Known rows:
[-13   8 -34  -1 -24  11  -8  -3  18   9  24 -11  14 -11  26 -11 -18 -19
   1  -3  -1 -15  -2 -27   6 -12 -24]: plagral
[-16   9  -1 -18  11  10 -21  -8  28  -1  22  -5   3   4  27   6 -20  -6
   5  -9   0  -3   1 -12  -4  -8 -16]: mabu
[ -2  10 -11 -22  36  16   9  -5  26   9   5 -19  24  -1  20 -13   8   2
   9   3  -8  -3   3   0   2   0 -14]: fladran
[-10  13  -5 -27  -6  13 -15 -13  18   6  29  -4   4  -2  27  14  -9  -3
   5  -3   4   5  -1  -8  -4  -7  -4]: muflor
[  5  -3  -2 -15  41  21   4 -14  24  10 -26 -20  26   8  17  -3  41  22
  -9   7  -1  -9   5   6  -8  -4  28]: dutrebol
[-13   9 -17 -15  -3  12 -20  -6  19   4  29  -7   8  -3  25   3 -29  -8
  -2  -4   5  -9   2 -25   1 -15  -9]: nofin
[  8  -3  11 -24  27  14  -6 -10  24   4   2 -12  22  13  23 -14  10   9
  -1   1   1  -5   7  -8  -1 -18  14]: mufir
[ -1   0 -20 -18  39  18  -8  -6  31   3   9 -10  16  11  21  -5   0   9
  -2   7  14   2   2   2  -3 -10   2]: klika
[ -2   8 -15  -6  13  13   1  -4  27   9  15 -14  21   0  21 -12   6  -4
  10  -1  -6   3  -1   1   0  -2 -10]: zani
[-11  11  -9 -14  12  14 -19  -5  21   6  39  -4  10   4  25   6 -40 -12
   2  -4  -2   7   4   2  -6 -22  -8]: taklor
[ -9   3  -7 -36   5  11 -24  -1  24   8  31  -3  11  -1  23  11 -22  -5
  12  -5   6  -5   2 -17  -4  -9 -11]: skoflur
[ -3   6   7 -29   0  10 -18 -10  21   3  35  -2   9   5  28  -3 -21  -5
   6  -4   3   2   3 -15   1 -17  -6]: flodran
[  6  -2 -30  -4  41  20  11  -3  37   8  -8 -18  29   9  20 -24  30   9
   3  11   6   3  -2  16  -1  -3  -2]: raram
[ -7  18  -7 -24 -32  14   3 -17  14  13  25  -3   6 -10  32  11  17  -8
  13   1  -4   9  -8   8  -4   3 -14]: vuga
[  8   1 -10 -10  23  21  20 -15  23  15 -30 -22  29   1  21 -11  62  15
   0   9  -8  -3  -1  19  -7   5  17]: gikam
[ -5   8  -3 -35  44  17  -5  -7  23   5   5 -17  17   6  21  -3  -4   8
   0   2   0  -8   7  -9  -2  -8   0]: vozos
[ -5  13 -36 -32  22  17  12 -10  26   8   6 -32  27  13  22 -13  -2   6
  20  -3  -7   4   1 -14  -1 -12  -5]: dradus
[  7  -3 -13   1  45  18  14  -5  31  11 -22 -25  36   6  15 -23  40  12
   0   5  -9  -6   3  11  -3   1  11]: neru
[  9  -3 -11   4  47  17  18  -5  32  10 -19 -26  37   3  11 -18  37  16
   0   4  -9  -4   6  12   0   3   9]: flote

Facts:
[nikem,neru] miple deplis
[dosko,stestiplu,bragu,getinuk,brufunem,dostul,brinakle] miple runestum
[ganu,klufe,grutu,brobre,kugrum,flekosto,pedubrem] miple trife
[gagris,flatro,zoplem,rafla,zuzok,flofi,tidros] miple grovek
[drogro] miple stestiplu
[stoso,nizas,plagral,dabras,bibragor,skeka,pluplan,radrafli] miple bridom
[vofon,braras] miple brufunem
[veroski,lodribil,klarur,kego,ruso,vugravos] miple pufom
[gasik,novir,sedoge] miple fladran
[divamis] miple gasik
[nofin,mostu] miple radrafli
[floban,bupoden,truzin] miple nizas
[deto] miple nikem
[ridram,stegreba,stinil,klika,lukluka] miple rimo
[vasta] miple fleplom
[rimo,truvok,zotru,kuplor,raram,druzim] miple dide
[lureta,grokes,voras] miple brinakle
[skefor,fafutrur] miple ziskin
[duro,mukle,skoflur,togri] miple bradrer
[nitras,gulu] miple gagris
[moba] miple gifik
[drutrok,mabu,misi,ziskin,bridul] miple tribos
[pegorol,meklu,flobrin] miple skemepluk
[rutro,flitris,drogre] miple nobabros
[gravar,moder,liskestok,grulu,skebru,drosel] miple mukle
[brogra,metril,tatrekam] miple babrul
[setatrus,skiskim,pufom] miple dradus
[klefa] miple zotru
[trabir,tronuren] miple plagral
[nitrin,sazan,nuflumu,mene,fladrita] miple pevuskul
[duskim,lonoflus,skemepluk,pevuskul,mufir,reda] miple brobra
[plitrak,vazi,neklam,losi,drogrir] miple bragu
[mekis,sedon,flote,briska,droflem] miple mipluk
[dribekir,zani,stima,plogrel] miple noklos
[geklu,staklos] miple sedoge
[noka,gifik] miple vibu
[flegru,klotru] miple flekosto
[fleplom,nobabros,bridrabrin] miple lifom
[pusek,klaskur] miple rubon
[dutrebol,muflor] miple zosam
[melir,duster,kleflo,ruklor] miple klegru
[rezubar,dusak,klodror,stazam] miple getinuk
[vuga,grugrum,gikam,zosam] miple troplabu
[klusken,flodran,muli] miple reda
[nabri,fletepli] miple skuplivi
[flekor] miple zuzok
[plepal] miple neru
[kligan] miple flote
[subek,stusem,grodukun,plegrer] miple rafla
[pagur,trudri,veplek] miple vuga
[kibro,vikes] miple duro
[taklor,gragrete,flogron,rinem,babrul] miple skeklun
[mepo,kubok] miple druzim
[rubon] miple bruklom
[sebel,laza] miple lonoflus
[stobres] miple drutrok
[vozos] miple nabri
[pliplesel,livofle] miple flatro
[vuvezar] miple gikam
[mebubrik,klobros] miple dabras
[pugen] miple pluplan
[brudrerek] miple mekis
[briklar] miple flofi
[klegru] miple kofler
legun:
nikem > neru
veroski > ruso > kego > vugravos > klarur > lodribil
nofin > mostu
bragu > brufunem > dosko > brinakle > getinuk > stestiplu > dostul
rimo > druzim > zotru > kuplor > raram > truvok
nitras > gulu
fafutrur > skefor
bupoden > truzin > floban
pegorol > flobrin > meklu
skiskim > setatrus > pufom
trabir > tronuren
mabu > drutrok > ziskin > bridul > misi
braras > vofon
nitrin > mene > sazan > nuflumu > fladrita
sedon > mekis > briska > droflem > flote
plagral > skeka > radrafli > nizas > stoso > bibragor > dabras > pluplan
geklu > staklos
vuga > zosam > grugrum > gikam
nabri > fletepli
nobabros > bridrabrin > fleplom
skoflur > togri > duro > mukle
neklam > drogrir > vazi > plitrak > losi
pagur > veplek > trudri
taklor > gragrete > babrul > rinem > flogron
mepo > kubok
stinil > ridram > klika > stegreba > lukluka
flodran > klusken > muli
sebel > laza
muflor > dutrebol
drogre > rutro > flitris
voras > grokes > lureta
pliplesel > livofle
stima > zani > plogrel > dribekir
sedoge > novir > gasik
zuzok > flatro > gagris > zoplem > flofi > tidros > rafla
grodukun > stusem > plegrer > subek
dusak > stazam > rezubar > klodror
ruklor > kleflo > melir > duster
tatrekam > metril > brogra
klaskur > pusek
vikes > kibro
pedubrem > flekosto > grutu > kugrum > klufe > ganu > brobre
klotru > flegru
gifik > noka
skebru > gravar > moder > drosel > grulu > liskestok
klobros > mebubrik
reda > lonoflus > skemepluk > mufir > pevuskul > duskim

Rows:
No name comes twice in this set of rows, the named rows included.
[ -7   2 -36   4  -4  15  -1  -4  20  10  -1 -19  23  -7  22 -19   1  -8
  -7   2  -3 -23   0 -22   5 -12 -10]  nizas
[  1  -1 -19 -16  42  18  -7  -6  31   4   3 -12  18  11  20  -6   6  12
  -3   7  12  -1   3   2  -3  -9   7]  kuplor
[ -5   9  -1 -38  32  18  -2 -13  18   7   2 -15  14   3  23   5   8  10
   0   4   0  -6   4  -4  -4  -7   5]  vuvezar
[  0  -1  -6  -5  48  20  -5  -6  26   8  -2 -17  26  11  18  -6   0   7
  -7   3  -5  -4   9  14  -9 -19  16]  rinem
[-10   4 -35 -12   7  18   4  -4  16  11  -7 -23  24  -9  22 -23  -6  -8
  -8   6  -4 -32   2 -31   8 -14 -15]  bridom
[ -6  -3  -4 -39  13  13 -23   2  26  10  20  -7  16   0  21   9 -14   1
  12  -3   6 -12   4 -16  -6  -8  -5]  gravar
[ -8   4 -33   2 -11  14  -3  -3  19  10   9 -16  20  -8  23 -16  -7 -12
  -4   0  -3 -19  -1 -24   5 -11 -14]  radrafli
[ -5   7 -40 -13   8  15  -4  -1  36   4  39  -1   9   5  29 -11 -11  -8
  13   9  18  18  -8  11   3  -6 -30]  rimo
[ -4   6  -5 -13  25  13 -10  -8  25   4  17 -11  16   3  18   4  -8   6
   0  -2   2   0   5  -7  -2  -8   2]  kleflo
[ -8   8 -19 -21  12  13 -18  -5  27   2  36  -2   6   4  26   4 -25  -3
   5   0  12   7   0  -8   0 -10 -12]  mepo
[ -9  15 -33 -16 -12  11  -3  -8  26   7  34 -16  17   5  26  -5 -19  -8
  22  -9  -4  13  -3 -14   0 -10 -15]  skiskim
[  2   3  10 -28  10  12 -13 -11  22   3  22  -6  15   9  27  -8  -8   1
   3  -2   3   0   5 -13   1 -19   3]  mene
[  5  -2 -15  11  49  23  12  -2  29  14 -16 -24  38  10  16 -23  18   3
  -3   7 -17  -3   7  34  -9 -15  11]  flogron

Now the same nodes, written a new way:
Known rows:
[-12  -7 -17  13   6  12  -4 -18  13 -32  -7  -8 -24  -5   9  -9  15 -16
  17 -17  21 -19  12   4   6 -12]: stinil
[ -6   4 -28   3   6   7  -5 -19  13 -29   1  -8 -23  -5  -5  -8  15 -19
   8 -22  19  -8  13  14   5 -16]: pliplesel
[  0   4 -12  -3   3   4   0   8   4   2  -1  -4  -1  -7  -5  -5   1  -5
  -4   0   0   5  -3   1   2  -2]: briklar
[ 3 -5  1 -2  2 -4  2  7 -1  5 -4  7  1 -9 -3  4  0 -4  1 13  1  5  3 -6
 -9 -5]: floban
[-16  11 -11   6   5  -3 -12 -41  -2 -31   6  -9 -27   4  11   0  -8 -10
   6 -26  18 -16   8  10  -2 -15]: nobabros
[ -1  -5   8   6  -6  -6   0   5  11  10   0  -2   7 -10  -6   5   4 -12
 -12   2  -6  -3  -3   0   5   3]: kego
[-5 -9  7  3  4  8  0 13  5  5 -9 -3  0 -8  6 -5  1  1  7  7 -2 -2 -4 -6
  1  4]: klika
[ -6   7 -12 -16   9   4  -2  -4  -9   9   7  -6   3   8   7  -3  -1   1
  -8  -8   1   6  -7   7   8  -8]: grovek
[  1   3  -6 -10   5   4  -2  12   5   8  -1  -3   1  -8  -7  -4   0  -3
  -2   1  -3   9  -5   4   0   0]: plegrer
[  0  -4 -10   4   2  -2   1  -8   4 -13  -2   4 -11  -7  -3   2   7 -13
   5   0  12  -3  11  -1  -6 -12]: mebubrik
[  9  -4  13  -2  -6  -3   9  26   6  20  -5  -3  11   4  -2   0  -8   7
  -5  20 -22  17  -6  -3 -10  10]: kugrum
[  6   4  13  -4  -9   7   0  20  -2  20  -9   5  21 -10  -6   8  -5  10
  -1  17 -18  14  -7  -5  -5  13]: mufir
[ -9  -4 -18   0   7  -4  -1 -38  -9 -27   6   4 -19   9  11   6  13 -15
   7 -15  27 -12  18   5  -2 -25]: plagral
[ -8   2 -16   4   3   0  -4 -36  -1 -29   6  -5 -18  13  10  -1  10  -8
   6 -26  21 -14  13  11   6 -15]: nikem
[ -4  -4 -10  11   6  -1  -5  -4  12 -19   1  -1  -7   1  -9   1   3  -5
   5 -11  15   5   9  -5   5   1]: veplek
[ -6   7 -22  13  -6  13  -6 -27   9 -35  -6  -2 -14  -6  -3   2  17 -15
  13 -20  15 -10  18   9   1 -10]: nitrin
[ -9  -4  -6   5   9  -3  -6 -17  -1 -15   9  -1  -1  20   2   6   0   2
   2 -18  17   6   6  -5  10  -1]: zosam
[ 2  3 -4  4 -3 -1  2  5  4 -3 -3 -2 -1 -5 -3 -3 -2 -1 -2  3  0  0  0 -4
  0 -1]: divamis
[ 2  5  2  3 -7  8 -2  5  3  2 -8  3  9 -8 -5  6  2  2  4  4 -7  6  1 -1
 -3  5]: meklu

Rows:
No name comes twice in this set of rows, the named rows included.
[ 20  -7  48 -19 -10  -9  14  73  -5  75  -9   4  47   0  -6   7 -30  33
 -20  56 -56  40 -31 -18 -18  33]  brobre
[ -7   8  -6   0  -5  11  -4 -26  -9 -13  -1   1   3   9   9  10   8   1
   6 -14   5  -3   8   7   3  -5]  lonoflus
[ -8   5 -15 -14   9   4  -5 -16  -4  -4   8  -6  -7   9   6  -3   6  -5
  -1 -17   9   1   0  13   7 -12]  flatro
[-10  -5 -17  13   5  10  -5 -20  13 -32  -5  -7 -24  -4   6  -8  14 -16
  15 -18  21 -17  13   5   5 -12]  mepo
[-12  -2 -12   8   1  -2  -4 -38   2 -24   9  -7 -14  11   9   3  14 -18
  -2 -27  19 -19  12  12  11 -15]  skiskim
[ -4   6   2  -4  -2  -5  -1 -10  -9   0   5  -4   1   8  10   1 -10   8
  -5  -4   1  -2  -4  -2   2  -3]  klegru
[ -1  -1  -5   9   3  -1  -1   8   6  -6  -1  -1   2  -1  -7   0  -3   0
  -1   0   5   8   1 -11   4   4]  vuvezar
[ -3  -3  -7   2  -3  -3   8 -18   2 -13   4 -12 -10  29  15  -1   3  -4
   1  -9  -2   2  10  12  -4  -8]  flekosto
[ 12  -5  25  -9  -7  -5  11  41   3  39  -7  -1  23   2  -3   2 -16  16
 -10  32 -34  24 -14  -7 -12  18]  klufe
[ -1 -10  19  -3   3   6   1  28   2  23 -10  -1  12  -9   6  -3  -7   9
   2  19 -13   6 -13 -11  -1  11]  stegreba
[ 10  -8  43 -11  -9 -11   6  52   0  65  -3   4  43 -14  -9  12 -18  13
 -27  38 -40  21 -28 -15  -2  26]  lodribil
[ 16  -6  36 -14  -9  -8  12  57  -1  57  -8   1  35   1  -4   5 -23  24
 -15  44 -45  33 -23 -12 -15  26]  ganu
[-13  -8   0   0   7   8  -3 -16  -5  -8  -1  -6  -8  10  20  -3   6   0
   9 -11  10 -12   1   0   8  -7]  druzim
[ -9  -4 -15  18  -3  -2  -4 -26  19 -27   2  -8 -16  -7  -3   0  18 -29
  -2 -22  17 -19  14  10  10 -12]  veroski
[ -1 -10  35 -17   3   1   3  30 -16  46  -3   2  29   7  16   4 -16  25
  -7  25 -24  13 -24 -14   0  16]  raram

Now the same nodes, written a new way:
Known rows:
[ -7 -11   1   8   5   4  -7 -10   7   5   7   1  -3   5]: metril
[-25 -29  13 -10  24  -2  18  16  -5 -20  18  19  -5  14]: bibragor
[ 17  42 -31  42 -23  39 -45   7 -14  49  19 -32   3 -19]: braras
[-40 -47  21 -30  43 -36  34 -11  14 -32  -7  29 -27  17]: pusek
[  9  23   5  22  -7  17 -10   2   5  50  13  -5  20  -7]: mene
[ -3 -12  18   3  -1  -2  -6  -3   7  -9  -5 -32   7 -27]: stobres
[-19 -23   7  -5  18 -10   7 -11   8  -6   3  10 -11   9]: melir
[ 25  41 -10  40 -27  38 -32   5  -2  64  21 -21  31 -12]: sebel
[-42 -50  25 -30  44 -26  40   9   4 -41   7  34 -20  20]: mebubrik
[ 30  26 -17  48 -32  44 -51  -7   1  42  22 -25  17  -6]: pagur
[ 28   1  20  -2 -18  -5  -3  -6   2 -28 -17 -14   4 -26]: trife
[-47 -51  11 -35  29 -45  31   5  24 -27 -14  30 -26  25]: livofle
[ 14  28  -3  -3   1 -11   0  15 -21 -21 -24 -25 -36 -50]: runestum
[-39 -39  33 -31  48 -40  46  -8  19 -14  -8  36 -18  12]: laza
[ 23  31 -23  41 -31  41 -44  -1  -6  45  19 -28  23  -6]: sedon
[ 22   8  -2  -2 -12   0   1  -7  -4 -12  -7  20  -3   7]: ziskin
[ 17  43 -32  43 -22  40 -46   6 -15  49  19 -33   0 -19]: voras
[ 16  42 -33  43 -21  41 -46   8 -15  50  19 -32  -1 -19]: dusak
[-13  -5  20  -2  18 -10  17  -2  12  21   4  15   3   1]: mufir

Rows:
No name comes twice in this set of rows, the named rows included.
[ 47  47 -20  30 -45  54 -26  40 -32  15  31  -3  34   1]  plagral
[ 11  18 -12  29 -19  42 -26  24 -16  25  34 -14  24   0]  skeka
[-16 -17   6   0  13   9   7  19  -6 -10  23  11   2  10]  stoso
[-15 -33  24 -41  29 -24  52  24 -10 -63   1  54 -17  24]  pluplan
[ 41  16  -1  18 -24  15 -19 -13   0  -3  -2  14  -2   3]  zosam
[-12 -11   3   5   7  14   0  17  -6  -2  22   6   5   9]  truzin
[ -1 -14   5  12   5   5 -11 -14  11   2   8   4  -8   6]  veplek
[ -6 -21  18 -31  19 -12  40  29 -15 -53   8  47  -9  21]  dabras
[-10   0  -2 -25  27 -30  28   3 -12 -32 -20  30 -50  -3]  stestiplu
[-23 -17  26 -13  30 -22  29  -4  16  10   0  23  -4   4]  nuflumu
[ 11  28 -18   0   4  -5   0   8 -20  -5 -11  10 -38 -15]  brinakle

